Here is a tiny trained network, its code and every weight. The questions are about switching its units off for an input and a class, where a switched-off unit gives its printed mean instead of its output.

import numpy as np


def w(rows, s, z=0):
    codes = np.array(rows[::2]) - 128.0
    scale = np.full(codes.shape[1], s)
    scale[-1] = z or s
    return codes * scale


def norm(h):
    return h / np.sqrt((h * h).mean(-1, keepdims=True) + 1e-5)


def f(y):
    return y / 2 * (1 + np.tanh(0.7978845608 * (y + 0.044715 * y**3)))


def log_softmax(a):
    a = a - a.max(-1, keepdims=True)
    return a - np.log(np.exp(a).sum(-1, keepdims=True))


def net(x, mask):
    res = np.array(x, float).reshape(1, 3) / 4 @ E
    u = 0
    for l in range(2):
        y = f(norm(res) @ A[l][:, :-1].T + A[l][:, -1])
        res = res + np.where(mask[u : u + 16], y, B[l][:, -1]) @ B[l][:, :-1]
        u += 16
    return log_softmax(norm(res)[-1] @ U[:, :-1].T + U[:, -1])


A, B = {}, {}
E = w([
[54,254,149,86,9],'x0',
[168,155,9,148,88],'x1',
[221,233,157,74,139],'x2',
],0.0047)
A[0] = w([
[75,150,112,69,78,81],'L0N0',
[103,242,104,145,71,128],'L0N1',
[136,91,180,87,160,214],'L0N2',
[127,115,67,162,48,66],'L0N3',
[29,107,85,106,81,178],'L0N4',
[156,128,2,101,128,126],'L0N5',
[112,184,108,107,69,119],'L0N6',
[168,129,105,129,41,55],'L0N7',
[133,193,61,156,114,119],'L0N8',
[91,148,134,115,173,15],'L0N9',
[216,144,191,31,75,99],'L0N10',
[112,101,230,111,119,78],'L0N11',
[163,150,117,96,98,2],'L0N12',
[68,174,184,145,211,27],'L0N13',
[198,133,76,137,50,71],'L0N14',
[79,131,223,73,157,102],'L0N15',
],0.0095,0.003)
B[0] = w([
[109,99,84,42,134,178],'L0N0',
[114,88,95,100,76,253],'L0N1',
[82,157,26,188,40,215],'L0N2',
[125,175,225,180,122,174],'L0N3',
[59,106,207,141,154,222],'L0N4',
[117,158,112,212,79,218],'L0N5',
[112,135,98,131,56,202],'L0N6',
[154,93,139,192,187,148],'L0N7',
[146,105,86,162,122,186],'L0N8',
[161,31,186,204,88,109],'L0N9',
[108,210,191,161,247,217],'L0N10',
[172,128,132,233,34,190],'L0N11',
[160,91,197,137,209,128],'L0N12',
[177,115,125,165,70,154],'L0N13',
[151,153,226,253,111,179],'L0N14',
[137,116,76,225,100,215],'L0N15',
],0.0062,0.0049)
A[1] = w([
[211,165,115,114,146,162],'L1N0',
[22,110,105,188,161,170],'L1N1',
[58,137,136,187,78,251],'L1N2',
[141,95,114,126,160,220],'L1N3',
[110,180,140,148,139,39],'L1N4',
[126,18,131,170,187,84],'L1N5',
[203,46,180,196,140,92],'L1N6',
[107,129,90,35,193,56],'L1N7',
[156,87,201,49,108,128],'L1N8',
[205,74,33,141,200,137],'L1N9',
[239,56,72,58,229,142],'L1N10',
[125,180,142,125,136,174],'L1N11',
[254,184,133,85,107,134],'L1N12',
[112,132,254,114,204,134],'L1N13',
[68,212,124,100,101,79],'L1N14',
[57,83,95,132,119,158],'L1N15',
],0.0094,0.0029)
B[1] = w([
[114,99,172,100,156,148],'L1N0',
[253,169,190,112,182,211],'L1N1',
[167,120,87,102,140,254],'L1N2',
[120,152,159,48,107,144],'L1N3',
[192,101,136,153,152,136],'L1N4',
[56,180,134,119,122,172],'L1N5',
[101,181,118,161,42,171],'L1N6',
[177,201,65,191,107,121],'L1N7',
[157,139,77,154,47,117],'L1N8',
[101,88,106,96,73,185],'L1N9',
[59,113,121,101,76,157],'L1N10',
[166,62,168,143,143,146],'L1N11',
[91,113,172,78,186,151],'L1N12',
[155,115,166,133,184,133],'L1N13',
[76,85,98,141,132,154],'L1N14',
[123,142,140,103,201,177],'L1N15',
],0.0081,0.0094)
U = w([
[132,146,135,183,127,204],'0',
[25,93,110,86,113,116],'1',
[112,149,231,116,246,78],'2',
[197,76,103,104,195,3],'3',
],0.012,0.0036)

Each question gives the input, the list of numbers given to net, and the class t.
The units are the neurons (one row each of A and B). Each row of codes is followed by its name. A weight is (code - 128) times the scale printed after its matrix; where a second scale follows, it is the last column's (A, B and U).
mask holds one flag per neuron, layer by layer. A switched-off neuron (its flag False) gives its mean, the last column of its row in B, instead of its output. The means were averaged over made-up inputs and are rounded, as every weight is.
A unit's drop is (log p(t) with every unit on - log p(t) with that unit switched off) / (log p(t) with every unit on - log p(t) with every unit switched off).
The circuit of an input: a set's keep is (log p(t) with only the set's units on - log p(t) with every unit switched off) / (log p(t) with every unit on - log p(t) with every unit switched off). Starting from the 12 units with the biggest drops (on a tie, the unit counted first), units are removed one at a time, each time the one whose removal leaves the highest keep (on an exact tie, the one counted first), for as long as the keep stays at least 0.8.
units of the circuit, in order: the units of the circuit, biggest drop first
unit that matters most: the unit with the biggest drop
top k neurons: the k neurons with the biggest drops, biggest first
k most important neurons of layer l: the k neurons of layer l with the biggest drops, biggest first
drop of u: that unit's drop, to one decimal
input [-1,1,0], class 3: units of the circuit, in order	(L1N2)
input [5,-4,-6], class 2: 2 most important neurons of layer 1	(L1N1; L1N15)
input [-8,-1,8], class 1: units of the circuit, in order	(L1N10; L1N1)
input [4,3,-5], class 2: units of the circuit, in order	(L0N4; L1N1)
input [-3,4,-5], class 2: units of the circuit, in order	(L1N1; L0N2; L1N5)
input [-2,-3,-3], class 3: units of the circuit, in order	(L1N1; L0N10)
input [-8,-8,0], class 0: 3 most important neurons of layer 0	(L0N2; L0N11; L0N0)
input [7,-8,-4], class 0: units of the circuit, in order	(L0N11; L0N15)
input [1,1,2], class 3: units of the circuit, in order	(L1N5; L1N6)
input [-3,-5,-5], class 0: top 3 neurons	(L0N11; L1N6; L0N0)
input [6,-8,2], class 0: top 2 neurons	(L0N15; L0N10)
input [-3,0,-4], class 2: units of the circuit, in order	(L1N1; L1N5)
input [6,-6,-7], class 2: 4 most important neurons of layer 1	(L1N1; L1N15; L1N9; L1N6)
input [3,-7,4], class 0: units of the circuit, in order	(L0N15)
input [3,0,3], class 3: 3 most important neurons of layer 1	(L1N6; L1N5; L1N11)
input [-1,-2,1], class 3: top 2 neurons	(L0N2; L1N5)
input [-2,0,1], class 3: 3 most important neurons of layer 0	(L0N2; L0N0; L0N1)
input [8,6,5], class 1: 2 most important neurons of layer 0	(L0N1; L0N0)
input [-3,6,-7], class 2: top 2 neurons	(L1N1; L0N11)
input [-6,-7,3], class 0: unit that matters most	L0N2
input [5,-1,-7], class 2: drop of L0N4	0.5
input [-2,-5,-3], class 0: drop of L0N11	0.2
input [7,2,3], class 1: drop of L1N7	0.0
